Here is a tiny trained network, its code and every weight. The questions are about switching its units off for an input and a target symbol, where a switched-off unit gives its printed mean instead of its output.

import numpy as np


def w(rows, s, z=0):
    codes = np.array(rows[::2]) - 128.0
    scale = np.full(codes.shape[1], s)
    scale[-1] = z or s
    return codes * scale


def f(y):
    return y / 2 * (1 + np.tanh(0.7978845608 * (y + 0.044715 * y**3)))


def softmax(a):
    e = np.exp(a - a.max(-1, keepdims=True))
    return e / e.sum(-1, keepdims=True)


def log_softmax(a):
    a = a - a.max(-1, keepdims=True)
    return a - np.log(np.exp(a).sum(-1, keepdims=True))


def net(x, mask):
    ids = ['γδζηθλπτω'.index(c) for c in x.split()]
    T = len(ids)
    res = E[ids] + P[:T]
    u = 0
    for l in range(2):
        r = res
        for j in range(3):
            rows = slice(2 * j, 2 * j + 2)
            q, k, v = (r @ M[l][rows].T for M in (Q, K, V))
            z = softmax(np.where(np.tri(T) > 0, q @ k.T / 2**0.5, -1e9)) @ v
            o = O[l][rows]
            res = res + np.where(mask[u + j], z, o[:, -1]) @ o[:, :-1]
        u += 3
        y = f(res @ A[l][:, :-1].T + A[l][:, -1])
        res = res + np.where(mask[u : u + 8], y, B[l][:, -1]) @ B[l][:, :-1]
        u += 8
    return log_softmax(res[-1] @ U[:, :-1].T + U[:, -1])


Q, K, V, O, A, B = {}, {}, {}, {}, {}, {}
E = w([
[247,165,108,179,148,148,211,127],'γ',
[151,211,81,99,104,53,166,222],'δ',
[143,94,204,160,202,149,39,31],'ζ',
[104,110,186,84,160,83,42,111],'η',
[88,171,29,129,127,69,76,82],'θ',
[161,37,212,41,92,28,146,199],'λ',
[193,14,148,176,185,162,182,36],'π',
[104,112,221,189,164,246,128,200],'τ',
[198,143,63,164,189,105,112,2],'ω',
],0.006)
P = w([
[86,231,255,245,75,17,209,71],'0',
[185,83,108,85,137,105,87,129],'1',
[113,225,207,205,206,89,221,82],'2',
[191,111,69,54,142,139,67,165],'3',
[42,219,206,170,197,78,222,63],'4',
[201,57,53,64,150,201,80,217],'5',
[82,168,214,199,141,87,235,8],'6',
[224,46,15,37,155,206,26,223],'7',
[20,180,191,151,193,86,223,11],'8',
[230,52,35,91,139,178,66,158],'9',
],0.0051)
Q[0] = w([
[70,202,216,137,218,75,220,48],'L0H1',
[223,9,35,32,27,216,56,228],'L0H1',
[111,178,192,125,255,55,247,67],'L0H2',
[73,101,126,154,50,193,165,207],'L0H2',
[39,193,182,215,138,71,214,67],'L0H3',
[183,92,27,46,232,95,83,123],'L0H3',
],0.0049)
K[0] = w([
[167,83,18,62,134,230,35,176],'L0H1',
[29,212,246,253,64,5,211,4],'L0H1',
[37,159,128,37,64,102,23,49],'L0H2',
[131,187,191,254,196,72,224,60],'L0H2',
[85,132,188,225,62,54,227,42],'L0H3',
[236,93,52,98,188,171,21,135],'L0H3',
],0.0047)
V[0] = w([
[53,199,165,135,112,106,31,134],'L0H1',
[131,233,118,222,72,96,185,35],'L0H1',
[133,183,180,253,96,134,174,86],'L0H2',
[202,117,90,129,192,232,176,206],'L0H2',
[204,47,51,139,122,206,151,156],'L0H3',
[107,150,92,177,45,119,158,220],'L0H3',
],0.0059)
O[0] = w([
[196,100,138,215,54,38,59,210,126],'L0H1',
[214,211,192,11,26,164,57,64,251],'L0H1',
[114,222,205,1,164,100,81,80,189],'L0H2',
[71,128,74,96,171,224,109,244,78],'L0H2',
[157,141,47,31,195,251,152,146,83],'L0H3',
[245,239,159,108,156,136,144,220,74],'L0H3',
],0.005,0.0035)
A[0] = w([
[112,149,235,117,59,91,208,16,164],'L0N1',
[80,164,214,108,124,155,228,24,122],'L0N2',
[63,203,224,84,150,150,228,9,187],'L0N3',
[121,185,26,38,155,106,83,204,199],'L0N4',
[102,183,190,225,55,3,132,172,153],'L0N5',
[59,140,163,227,180,73,244,126,218],'L0N6',
[202,57,139,118,205,197,16,9,255],'L0N7',
[22,129,112,89,213,162,220,104,147],'L0N8',
],0.0047,0.0033)
B[0] = w([
[75,230,203,172,156,57,144,46,224],'L0N1',
[52,224,141,147,174,114,169,100,180],'L0N2',
[45,224,189,124,227,72,182,89,224],'L0N3',
[149,150,61,63,60,75,32,134,165],'L0N4',
[205,133,195,190,51,61,137,100,188],'L0N5',
[54,83,224,253,154,82,221,191,208],'L0N6',
[110,73,38,180,198,240,72,77,253],'L0N7',
[53,172,206,182,157,43,203,123,145],'L0N8',
],0.0051,0.0061)
Q[1] = w([
[37,228,151,230,203,62,210,68],'L1H1',
[237,16,6,83,91,197,37,118],'L1H1',
[141,169,153,226,127,92,194,94],'L1H2',
[167,134,80,68,116,219,39,139],'L1H2',
[34,213,193,204,194,2,247,121],'L1H3',
[72,182,192,97,129,145,141,184],'L1H3',
],0.0049)
K[1] = w([
[245,70,40,48,94,200,58,229],'L1H1',
[150,204,235,229,69,18,231,41],'L1H1',
[178,79,34,67,151,208,164,167],'L1H2',
[133,118,206,253,133,64,128,98],'L1H2',
[153,51,42,34,132,244,61,207],'L1H3',
[108,113,44,57,216,190,194,152],'L1H3',
],0.0049)
V[1] = w([
[254,133,221,55,49,84,249,197],'L1H1',
[49,61,218,198,221,223,151,89],'L1H1',
[190,176,86,143,162,210,231,160],'L1H2',
[64,151,144,118,91,60,50,112],'L1H2',
[174,185,63,93,130,148,136,63],'L1H3',
[171,67,63,208,104,53,209,36],'L1H3',
],0.0058)
O[1] = w([
[96,55,246,10,248,150,149,232,160],'L1H1',
[49,195,10,230,214,7,25,174,106],'L1H1',
[53,222,154,33,170,179,36,99,31],'L1H2',
[187,53,162,226,81,153,179,133,246],'L1H2',
[208,224,181,82,40,209,104,47,175],'L1H3',
[165,200,26,67,120,143,253,55,173],'L1H3',
],0.0051,0.012)
A[1] = w([
[111,99,114,210,200,88,67,166,225],'L1N1',
[120,214,106,216,172,79,82,91,159],'L1N2',
[180,25,133,50,183,180,154,136,226],'L1N3',
[120,73,142,59,225,132,65,156,225],'L1N4',
[176,1,76,166,137,127,228,172,158],'L1N5',
[177,98,149,26,224,160,59,147,253],'L1N6',
[158,103,135,229,13,198,164,96,233],'L1N7',
[200,202,139,58,122,157,190,38,211],'L1N8',
],0.0052,0.004)
B[1] = w([
[154,43,142,198,141,1,66,198,153],'L1N1',
[100,127,61,74,200,45,59,111,208],'L1N2',
[68,244,156,49,116,71,63,123,216],'L1N3',
[29,204,84,221,34,61,73,155,150],'L1N4',
[68,126,167,39,224,94,237,196,224],'L1N5',
[52,220,93,183,78,92,34,81,168],'L1N6',
[233,83,126,235,29,178,150,46,246],'L1N7',
[55,234,186,82,141,226,52,150,222],'L1N8',
],0.0049,0.014)
U = w([
[255,103,134,216,14,239,116,74,65],'γ',
[198,109,65,173,120,37,57,103,18],'δ',
[72,195,186,22,206,181,88,132,116],'ζ',
[102,76,180,194,169,58,21,232,215],'η',
[68,246,99,151,40,183,47,79,105],'θ',
[101,36,147,140,193,129,239,169,238],'λ',
[185,46,89,205,98,76,205,144,86],'π',
[56,197,54,62,233,38,204,148,1],'τ',
[186,81,214,26,168,252,198,98,200],'ω',
],0.0045,0.0025)

Each question gives the input, a string of symbols that net reads in full, and the target symbol t.
The units are the heads (2 rows each of Q, K, V and O) and the neurons (one row each of A and B). Each row of codes is followed by its name. A weight is (code - 128) times the scale printed after its matrix; where a second scale follows, it is the last column's (O, A, B and U).
mask holds one flag per unit, layer by layer, with each layer's heads first. A switched-off unit (its flag False) gives its mean, the last column of its rows in O or B, instead of its output. The means were averaged over made-up inputs and are rounded, as every weight is.
A unit's drop is (log p(t) with every unit on - log p(t) with that unit switched off) / (log p(t) with every unit on - log p(t) with every unit switched off).
The circuit of an input: a set's keep is (log p(t) with only the set's units on - log p(t) with every unit switched off) / (log p(t) with every unit on - log p(t) with every unit switched off). Starting from the 12 units with the biggest drops (on a tie, the unit counted first), units are removed one at a time, each time the one whose removal leaves the highest keep (on an exact tie, the one counted first), for as long as the keep stays at least 0.8.
units of the circuit, in order: the units of the circuit, biggest drop first
unit that matters most: the unit with the biggest drop
k most important neurons: the k neurons with the biggest drops, biggest first
k most important neurons of layer l: the k neurons of layer l with the biggest drops, biggest first
heads that matter: for each layer, one digit per head in row order, 1 if its drop is at least 0.15 and else 0, layers parted by /
input ω π δ, target τ: unit that matters most	L1H2
input ω τ ω θ ω ζ π, target δ: units of the circuit, in order	(L1H1; L0N7; L1N2)
input θ ω π θ δ θ π π δ τ, target ω: heads that matter	111 / 110
input η η θ τ λ, target η: units of the circuit, in order	(L1H3; L1N1; L1H1)
input τ δ ω λ θ ω λ τ δ, target η: units of the circuit, in order	(L1H3; L0H1; L1N1; L0N6)
input η ζ ω, target δ: units of the circuit, in order	(L1H1; L1N2; L0N7; L1N1)
input λ δ θ ω δ δ δ, target ω: heads that matter	000 / 100
input ω ω ω τ τ θ ω τ ω, target η: units of the circuit, in order	(L1H3; L0H1; L1N1)
input τ π λ ζ, target η: heads that matter	000 / 101
input ω ω δ, target θ: units of the circuit, in order	(L1H1; L1H2; L1N5)
input γ θ θ ω ω, target θ: units of the circuit, in order	(L1H2; L1H1; L1N5)
input λ λ δ τ θ ζ θ, target δ: units of the circuit, in order	(L1H1; L0N7; L1N2; L1N8)
input θ ω ω τ ω ω ω η ω, target π: heads that matter	110 / 100
input ζ ω ω, target θ: 2 most important neurons of layer 0	(L0N6; L0N7)
input η λ ω π γ τ τ ω θ λ, target λ: 3 most important neurons	(L1N5; L0N1; L0N5)
input ω ζ τ ω λ ω, target γ: unit that matters most	L0H1
input δ ω ζ λ θ ω ω θ, target ζ: 2 most important neurons	(L0N5; L1N3)
input ω τ θ τ δ θ ω λ τ ζ, target γ: 4 most important neurons	(L0N1; L0N3; L0N6; L1N7)
input γ ω η π, target θ: 2 most important neurons	(L0N6; L1N6)
input θ ω λ ω ω ω ω η η λ, target ω: unit that matters most	L0H2
input δ ζ ω λ θ ζ δ, target δ: 2 most important neurons of layer 0	(L0N7; L0N5)
input θ θ ζ ω ω θ, target ω: 3 most important neurons	(L0N5; L1N5; L0N1)
input λ ω δ ω τ ζ δ λ δ θ, target τ: 4 most important neurons	(L0N5; L1N5; L1N3; L1N7)
input π ω π δ γ, target ω: 2 most important neurons	(L0N7; L0N4)
input θ τ δ δ ω, target ω: 2 most important neurons	(L0N4; L0N6)
input ζ δ ω τ η τ π θ π θ, target π: 2 most important neurons of layer 0	(L0N1; L0N5)
input δ ω θ ω ω ω δ ω θ, target θ: 2 most important neurons	(L0N7; L1N5)
